Below is a small trained network, with its code and all its weights. Each question gives an input and a target symbol and asks what happens when units are switched off, that is, made to give their printed mean instead of their output.

import numpy as np


def w(rows, s, z=0):
    codes = np.array(rows[::2]) - 128.0
    scale = np.full(codes.shape[1], s)
    scale[-1] = z or s
    return codes * scale


def f(y):
    return y / 2 * (1 + np.tanh(0.7978845608 * (y + 0.044715 * y**3)))


def softmax(a):
    e = np.exp(a - a.max(-1, keepdims=True))
    return e / e.sum(-1, keepdims=True)


def log_softmax(a):
    a = a - a.max(-1, keepdims=True)
    return a - np.log(np.exp(a).sum(-1, keepdims=True))


def net(x, mask):
    ids = ['αβγδλμξπτφω'.index(c) for c in x.split()]
    T = len(ids)
    res = E[ids] + P[:T]
    u = 0
    for l in range(2):
        q, k, v = (res @ M[l].T for M in (Q, K, V))
        z = softmax(np.where(np.tri(T) > 0, q @ k.T / 4**0.5, -1e9)) @ v
        res = res + np.where(mask[u], z, O[l][:, -1]) @ O[l][:, :-1]
        u += 1
        y = f(res @ A[l][:, :-1].T + A[l][:, -1])
        res = res + np.where(mask[u : u + 12], y, B[l][:, -1]) @ B[l][:, :-1]
        u += 12
    return log_softmax(res[-1] @ U[:, :-1].T + U[:, -1])


Q, K, V, O, A, B = {}, {}, {}, {}, {}, {}
E = w([
[101,112,118],'α',
[254,209,160],'β',
[208,74,126],'γ',
[195,121,121],'δ',
[3,136,116],'λ',
[92,46,117],'μ',
[95,103,132],'ξ',
[97,119,123],'π',
[107,192,128],'τ',
[116,101,129],'φ',
[58,106,132],'ω',
],0.0079)
P = w([
[113,100,98],'0',
[131,254,174],'1',
[90,229,161],'2',
[58,206,151],'3',
[179,39,138],'4',
[181,87,149],'5',
[141,112,151],'6',
[112,141,145],'7',
[130,133,143],'8',
],0.0076)
Q[0] = w([
[68,229,153],'L0H0',
[171,166,144],'L0H0',
[104,204,174],'L0H0',
[215,1,74],'L0H0',
],0.0055)
K[0] = w([
[111,58,114],'L0H0',
[69,129,150],'L0H0',
[66,1,106],'L0H0',
[123,216,169],'L0H0',
],0.0077)
V[0] = w([
[150,221,141],'L0H0',
[195,212,150],'L0H0',
[3,166,81],'L0H0',
[55,89,106],'L0H0',
],0.0073)
O[0] = w([
[57,204,127,204],'L0H0',
[62,173,174,161],'L0H0',
[153,139,1,255],'L0H0',
[149,90,69,143],'L0H0',
],0.008,0.002)
A[0] = w([
[140,209,118,175],'L0N0',
[230,32,35,166],'L0N1',
[112,23,146,139],'L0N2',
[224,255,11,253],'L0N3',
[147,88,78,150],'L0N4',
[15,210,205,167],'L0N5',
[14,190,175,154],'L0N6',
[43,127,192,148],'L0N7',
[144,212,164,164],'L0N8',
[202,29,86,147],'L0N9',
[233,232,114,232],'L0N10',
[114,199,156,145],'L0N11',
],0.0047,0.0057)
B[0] = w([
[28,135,133,174],'L0N0',
[180,1,76,148],'L0N1',
[188,108,120,126],'L0N2',
[13,35,85,254],'L0N3',
[145,48,112,138],'L0N4',
[102,214,159,188],'L0N5',
[108,212,225,173],'L0N6',
[145,229,159,148],'L0N7',
[75,164,132,166],'L0N8',
[188,30,131,133],'L0N9',
[24,75,107,218],'L0N10',
[105,177,143,153],'L0N11',
],0.0051,0.006)
Q[1] = w([
[206,189,136],'L1H0',
[192,188,101],'L1H0',
[3,97,118],'L1H0',
[135,104,149],'L1H0',
],0.0058)
K[1] = w([
[90,157,184],'L1H0',
[101,183,181],'L1H0',
[167,2,60],'L1H0',
[145,124,134],'L1H0',
],0.0071)
V[1] = w([
[239,92,122],'L1H0',
[60,193,139],'L1H0',
[126,57,2],'L1H0',
[3,148,103],'L1H0',
],0.0086)
O[1] = w([
[217,180,167,92],'L1H0',
[65,64,130,115],'L1H0',
[180,145,2,254],'L1H0',
[68,18,60,202],'L1H0',
],0.0057,0.0097)
A[1] = w([
[143,109,140,156],'L1N0',
[212,187,86,204],'L1N1',
[183,196,68,191],'L1N2',
[180,89,147,208],'L1N3',
[173,173,120,145],'L1N4',
[163,168,7,85],'L1N5',
[104,146,152,153],'L1N6',
[126,102,121,162],'L1N7',
[183,2,121,254],'L1N8',
[219,219,92,206],'L1N9',
[163,10,118,242],'L1N10',
[126,112,121,123],'L1N11',
],0.0057,0.0035)
B[1] = w([
[116,168,119,125],'L1N0',
[141,61,211,210],'L1N1',
[208,75,192,220],'L1N2',
[113,249,155,133],'L1N3',
[129,111,149,146],'L1N4',
[182,39,121,254],'L1N5',
[137,131,142,144],'L1N6',
[116,141,119,149],'L1N7',
[111,254,163,197],'L1N8',
[155,38,251,215],'L1N9',
[103,227,156,200],'L1N10',
[112,125,122,135],'L1N11',
],0.0052,0.007)
U = w([
[143,127,122,53],'α',
[88,94,192,101],'β',
[150,207,191,167],'γ',
[131,253,120,251],'δ',
[151,72,41,102],'λ',
[168,86,209,22],'μ',
[148,127,134,80],'ξ',
[141,129,113,41],'π',
[79,151,27,222],'τ',
[146,140,145,135],'φ',
[148,97,118,45],'ω',
],0.0058,0.0025)

Each question gives the input, a string of symbols that net reads in full, and the target symbol t.
The units are the heads (4 rows each of Q, K, V and O) and the neurons (one row each of A and B). Each row of codes is followed by its name. A weight is (code - 128) times the scale printed after its matrix; where a second scale follows, it is the last column's (O, A, B and U).
mask holds one flag per unit, layer by layer, with each layer's heads first. A switched-off unit (its flag False) gives its mean, the last column of its rows in O or B, instead of its output. The means were averaged over made-up inputs and are rounded, as every weight is.
A unit's drop is (log p(t) with every unit on - log p(t) with that unit switched off) / (log p(t) with every unit on - log p(t) with every unit switched off).
The circuit of an input: a set's keep is (log p(t) with only the set's units on - log p(t) with every unit switched off) / (log p(t) with every unit on - log p(t) with every unit switched off). Starting from the 12 units with the biggest drops (on a tie, the unit counted first), units are removed one at a time, each time the one whose removal leaves the highest keep (on an exact tie, the one counted first), for as long as the keep stays at least 0.8.
circuit, biggest first: the units of the circuit, biggest drop first
unit that matters most: the unit with the biggest drop
top k neurons: the k neurons with the biggest drops, biggest first
top k neurons in layer l: the k neurons of layer l with the biggest drops, biggest first
drop when u is switched off: that unit's drop, to one decimal
input μ π τ λ τ τ, target μ: top 2 neurons	L0N1, L1N9
input β β λ μ β β ω λ φ, target β: circuit, biggest first	L0H0, L1H0
input β π γ τ, target β: circuit, biggest first	L1H0, L0H0
input β α γ, target β: circuit, biggest first	L0H0, L1H0
input β δ μ λ, target β: circuit, biggest first	L1H0, L0H0, L0N6
input μ τ π τ δ, target μ: top 2 neurons	L0N1, L1N9
input β δ φ ξ, target β: circuit, biggest first	L1H0, L0H0
input μ π μ, target μ: top 2 neurons in layer 0	L0N1, L0N9
input β α δ β τ φ ω, target β: circuit, biggest first	L0H0, L1H0
input λ π δ γ τ λ ω ω τ, target λ: top 2 neurons in layer 0	L0N1, L0N3
input μ γ π, target μ: top neuron	L1N9
input τ τ τ δ α δ, target τ: top 4 neurons in layer 1	L1N9, L1N2, L1N1, L1N5
input μ λ γ β γ β λ, target μ: top 3 neurons	L0N1, L1N9, L0N9
input λ φ ω, target λ: top 2 neurons	L1N5, L0N3
input δ β β β τ φ δ, target β: unit that matters most	L0H0
input λ ω β ξ, target λ: top 2 neurons	L1N5, L0N3
input λ ξ τ π, target λ: top 2 neurons in layer 0	L0N3, L0N1
input λ μ τ μ, target λ: top 2 neurons	L1N5, L0N1
input μ π δ τ, target μ: top 2 neurons	L1N9, L0N1
input τ τ φ, target τ: unit that matters most	L1H0
input λ ξ λ γ, target λ: drop when L1H0 is switched off	0.7
input μ ω τ λ, target μ: drop when L1H0 is switched off	1.3
input δ τ τ λ, target δ: drop when L0H0 is switched off	0.2
input λ μ α, target λ: top 2 neurons	L1N5, L0N3
input τ γ β, target τ: top 3 neurons in layer 1	L1N9, L1N2, L1N1
